[114  95 119 126 157  94 151 125 115 104 160 172 149  82 137 169  77 172
 103] : k852
[151 109 155 159 153 115 109  93 154 114 153 164 144  92 165 163 152 164
 108] : k833
[114  95 119 126 157  94 151 148 117 104 160 172 149  82 173 169  77 172
 103] : k948
where: [165] => k833, 15
where: [93] => k833, 8
find: [114  95 119 126 157  94 151 125 115 104 160 172 149  82 137 169  77 172
 103] => k852
where: [92] => k833, 14
where: [117] => k948, 9
find: [151 109 155 159 153 115 109  93 154 114 153 164 144  92 165 163 152 164
 108] => k833
where: [137] => k852, 15

[137 123 138 128 151 159 164 119 130 170 138 128 111 128 128  99  88 143
  92  96 167  82 122 118 114 101 133 119 143 143 126 164 138 128 150 128
 128  93 163 127 126 146 128 121 149 129 116 125 128 169 134 105 138 146
 180 101 128 128  97 128 128  73 128 125] : k70
[133 135 128 163 112 142 128 122 128 148 126 128 125 141  80 128 132 128
 128 128 109 140 104 116 127 160 123 116 112 143 155 151 115  99 124 120
 128 128 100 104 105 167 167 140 109 128 125  96 151 161 122 127 138 144
 118 134 146 162 110  95 123 128 128  95] : k73
[133 135 128 163 112 142 128 122 128 148 126 128 125 141  80 128 132 128
 128 128 109 140 104 116 127 160 123 116 112 143 155 151 115 128 153  76
  98 107 160 120 125 136 128 128 148 131 120 123 110 168 128  99 128 134
 186 106 142 110 128 128 128  76 128 138] : k513
[128 112 132 148 139 156 124 114 128 164 144 105 109 152 133  99  92 142
 104  98 166 128 122 113 112 128 128 113 150 141 128 128 128 128 153  76
  98 107 160 120 125 136 128 128 148 131 120 123 110 168 128  99 128 134
 186 106 142 160 127 139 138 109 134 122] : k635
[137 121 130 140 149 159 163 128 134 173 138 109 109 157 129 128  89 138
 128 102 128  79 128 121 105 128 128 128 152 147 133 158 128 118 128  72
  92 100 153 120 128 137 128 115 146 130 127 128 128 128 134 105 142 148
 182 107 145 111  92 165 141  79 118 126] : k478
[143 133 117 140 128 128 110 122 114  91 133 137 155 128  91 146 128 117
 128 137 148 128 110 158 162  92 122  98 141 126 136 128 128 112 132 149
 128 133 136  91 148 128  74 165 120 155 147 110 126 123 128 125 128 128
 107 128 164 175  94 166 154 107 165  83] : k997
[137 121 130 140 149 159 163 128 134 173 138 109 109 157 129 128  89 138
 128 130 128  79 128 121 105 128 128 128 152 147 133 158 128 118 128  72
  92 100 153 120 128 137 128 115 146 130 127 128 128 128 134 105 142 148
 182 107 145 111  92 165 141  79 118 126] : k237
find: [137 121 130 140 149 159 163 128 134 173 138 109 109 157 129 128  89 138
 128 102 128  79 128 121 105 128 128 128 152 147 133 158 128 118 128  72
  92 100 153 120 128 137 128 115 146 130 127 128 128 128 134 105 142 148
 182 107 145 111  92 165 141  79 118 126] => k478
find: [137 123 138 128 151 159 164 119 130 170 138 128 111 128 128  99  88 143
  92  96 167  82 122 118 114 101 133 119 143 143 126 164 138 128 150 128
 128  93 163 127 126 146 128 121 149 129 116 125 128 169 134 105 138 146
 180 101 128 128  97 128 128  73 128 125] => k70

[126 129  85  71 138] : k145
[126 129 144  71 125] : k583
[145 129 102  71 138] : k560
[150 129 102  81 111] : k215
[126 134 165  71 138] : k251
where: [165] => k251, 3
where: [81] => k215, 4
find: [126 129 144  71 125] => k583
where: [134] => k251, 2
where: [144] => k583, 3

[135 132 148 120 112 102 130 121 130 146 136 116 108 125 140 138 152 129
 124 118 113 139 116 129 122 125 139 162 127 145 133 135 126 160 132 140
 114 119  72 141 139 135 127 132 119 115 109 119 121 157 147 138 120 141
 134 109 134 116 132 128 130 123 111] : k666
[135 132 148 120 112 102 130 121 130 146 136 116 108 125 140 138 152 129
 124 118 113 139 116 129 122 125 139 162 127 145 133 135 126 160 132 140
 114 119  72 141 124 135 127 132 141 118 134 138 124 117 125 147 125 137
 116 135 121 144 138 128 142 127 129] : k563
[113 123 133 132 134 134 121 130 123 132 135 131 130 126 150 124 125 132
 127 136 126 132 118 131 113 132 130 133 122 122 135 123 126 129 137 132
 130 135 116 133 156 139 132 126 133 132 117 143 117 134 121 128 115 153
 127 150 119 123 141 134 118 139 127] : k576
find: [135 132 148 120 112 102 130 121 130 146 136 116 108 125 140 138 152 129
 124 118 113 139 116 129 122 125 139 162 127 145 133 135 126 160 132 140
 114 119  72 141 139 135 127 132 119 115 109 119 121 157 147 138 120 141
 134 109 134 116 132 128 130 123 111] => k666
find: [135 132 148 120 112 102 130 121 130 146 136 116 108 125 140 138 152 129
 124 118 113 139 116 129 122 125 139 162 127 145 133 135 126 160 132 140
 114 119  72 141 124 135 127 132 141 118 134 138 124 117 125 147 125 137
 116 135 121 144 138 128 142 127 129] => k563
find: [113 123 133 132 134 134 121 130 123 132 135 131 130 126 150 124 125 132
 127 136 126 132 118 131 113 132 130 133 122 122 135 123 126 129 137 132
 130 135 116 133 156 139 132 126 133 132 117 143 117 134 121 128 115 153
 127 150 119 123 141 134 118 139 127] => k576

[133 126 130 131 115 122 130 149 122 123 127 128 129 126 123 128 127 136
 131 129 130 127 130 131 124 129 126 132 122 123 129 134 123 130 126 126]  k252
[114 129 123 113 113 145 120 149 149 140 130 127 123 137 144 129 136 100
 117 130 131 132 126 149 144 122 140 115 148 143 126 106  96 124 133 136]  k662
[112 124 123 115 113 144 121 149 148 139 131 164 124 141 144 127 137 102
 117 130 129 132 126 124 146 121 138 117 147 144 126 108 129 123 130 133]  k115
[163 125 137 155 117  95 142 149  87 104 122 131 136 103  98 126 112 182
 153 125 124 119 131 150  95 142 106 153  90  96 130 167 129 138 115 114]  k318
find: [114 129 123 113 113 145 120 149 149 140 130 127 123 137 144 129 136 100
 117 130 131 132 126 149 144 122 140 115 148 143 126 106  96 124 133 136] => k662
where: [120] => k662, 7
where: [87] => k318, 9
where: [163] => k318, 1
find: [112 124 123 115 113 144 121 149 148 139 131 164 124 141 144 127 137 102
 117 130 129 132 126 124 146 121 138 117 147 144 126 108 129 123 130 133] => k115
find: [163 125 137 155 117  95 142 149  87 104 122 131 136 103  98 126 112 182
 153 125 124 119 131 150  95 142 106 153  90  96 130 167 129 138 115 114] => k318
find: [133 126 130 131 115 122 130 149 122 123 127 128 129 126 123 128 127 136
 131 129 130 127 130 131 124 129 126 132 122 123 129 134 123 130 126 126] => k252

[129  96 159 145 113 139 127 138 131 146 163 126] = k521
[129  96 159 145 113 139 127 138 132 103 162 126] = k489
[129 112 159 145 113 139 127 138 132 133 119 127] = k96
[128 110 158 137 126 149 126 123 145 111 168 130] = k530
where: [128] => k530, 1
where: [162] => k489, 11
find: [129  96 159 145 113 139 127 138 131 146 163 126] => k521

[ 95 165 114  74 123  85]  k654
[114 142 104 104 131 113]  k198
[138 148  96 120 133 126]  k353
[ 86 160 139 100 146 113]  k544
[116 166 127  84 142 100]  k752
[133 106 138 159 130 145]  k639
[ 86 152 117  84 103  86]  k21
where: [96] => k353, 3
where: [152] => k21, 2
where: [85] => k654, 6
where: [95] => k654, 1
where: [123] => k654, 5

[121 125 126 128 131 117 132 130 130 127 127 129 131 132 114 114 129 117
 129 132 132 130 113 130 134 113 131 128 130 118 117 134 134 132 133 128
 130]  k729
[124 159 157 163 165 117 165 167 167 165 132 161 136 137 115 115 161 117
 136 137 136 137 117 162 135 117 155 144 152 119 120 136 136 165 166 140
 134]  k393
[134 146 146 149 151 140 152 151 151 149 122 148 120 109 142 142 148 140
 114 113 108 108 139 149 107 139 142 139 141 135 137 113 107 148 150 131
 117]  k203
[121 125 126 128 131 117 132 130 130 127 127 129 131 132 114 114 129 117
 129 132 153 130 120 131 133 120 128 126 128 124 123 128 133 129 129 129
 131]  k236
[127 149 149 152 152 132 154 153 153 152 107 151 109  84 133 133 151 132
  93  88  81  85 132 150  83 132 141 140 140 133 133  92  80 149 153 125
 102]  k638
[121 138 138 143 148 114 150 148 148 118 139 143 143 155 110 110 143 114
 147 155 157 150 117 147 155 117 140 131 140 121 120 146 158 145 146 139
 145]  k554
find: [127 149 149 152 152 132 154 153 153 152 107 151 109  84 133 133 151 132
  93  88  81  85 132 150  83 132 141 140 140 133 133  92  80 149 153 125
 102] => k638
find: [124 159 157 163 165 117 165 167 167 165 132 161 136 137 115 115 161 117
 136 137 136 137 117 162 135 117 155 144 152 119 120 136 136 165 166 140
 134] => k393
find: [121 125 126 128 131 117 132 130 130 127 127 129 131 132 114 114 129 117
 129 132 153 130 120 131 133 120 128 126 128 124 123 128 133 129 129 129
 131] => k236

[116 125 145 102 144 104 121 122 125 143]  k679
[108 119 157 183  93 114 153  95 105 127]  k354
[146 128 137 115 132 146 156 147 147  98]  k301
[168 187 128 137  98 138 160 100 111  92]  k943
[188 146 127 142 101 105 104  76 102 138]  k928
[129 129 146 116 149 108  95 167 154 123]  k788
[122 147 114 160 104 133 119 113 115 137]  k920
[127 104  85 115 144 138 168 115 119  93]  k288
where: [143] => k679, 10
where: [149] => k788, 5
where: [187] => k943, 2
where: [167] => k788, 8

[171  78 120  77] -> k624
[119 167  85 103] -> k408
[109 167  85 103] -> k859
where: [78] => k624, 2
where: [77] => k624, 4
where: [120] => k624, 3

[110  92 111 139 111 111 100 115 157 109 135 133 117 150 135 171 112] -> k557
[131 131 140 115 134 120 156 132 116 145 137 127 135 124 109 115 135] -> k219
[122 121 124 142 135 145 115 122 107 135 102 147 121 116 128 140 119] -> k699
[110  92 111 139 111 111 100 115 100 109 135 133 117 150 135 171 112] -> k528
[149 160 138 146 104 111 125 120 160 115 134  90 141 119 125 129 132] -> k11
[127 129 126 149 112 118 104 116 143 115 123 121 122 125 130 146 116] -> k717
[ 96  86  89 123 132 133 106 128 141 104 127 147 125 147 155 164 115] -> k33
[146 149 126 164 101 123 120 110 163 115 110  93 152 111 127 162 129] -> k840
[107  98 123 149 115 110  87 111 129 119 125 149  97 135 124 157  99] -> k131
[129 126 139 145 111 105 126 113 136 133 130 120 126 122 106 122 118] -> k915
[104 110  86 117 139 136 139 134 137 109 120 128 144 124 151 156 127] -> k446
[ 84  79  89 119 146 133 122 127 108 123 115 165 127 129 138 164 108] -> k899
find: [110  92 111 139 111 111 100 115 100 109 135 133 117 150 135 171 112] => k528
find: [110  92 111 139 111 111 100 115 157 109 135 133 117 150 135 171 112] => k557
where: [144] => k446, 13
where: [87] => k131, 7

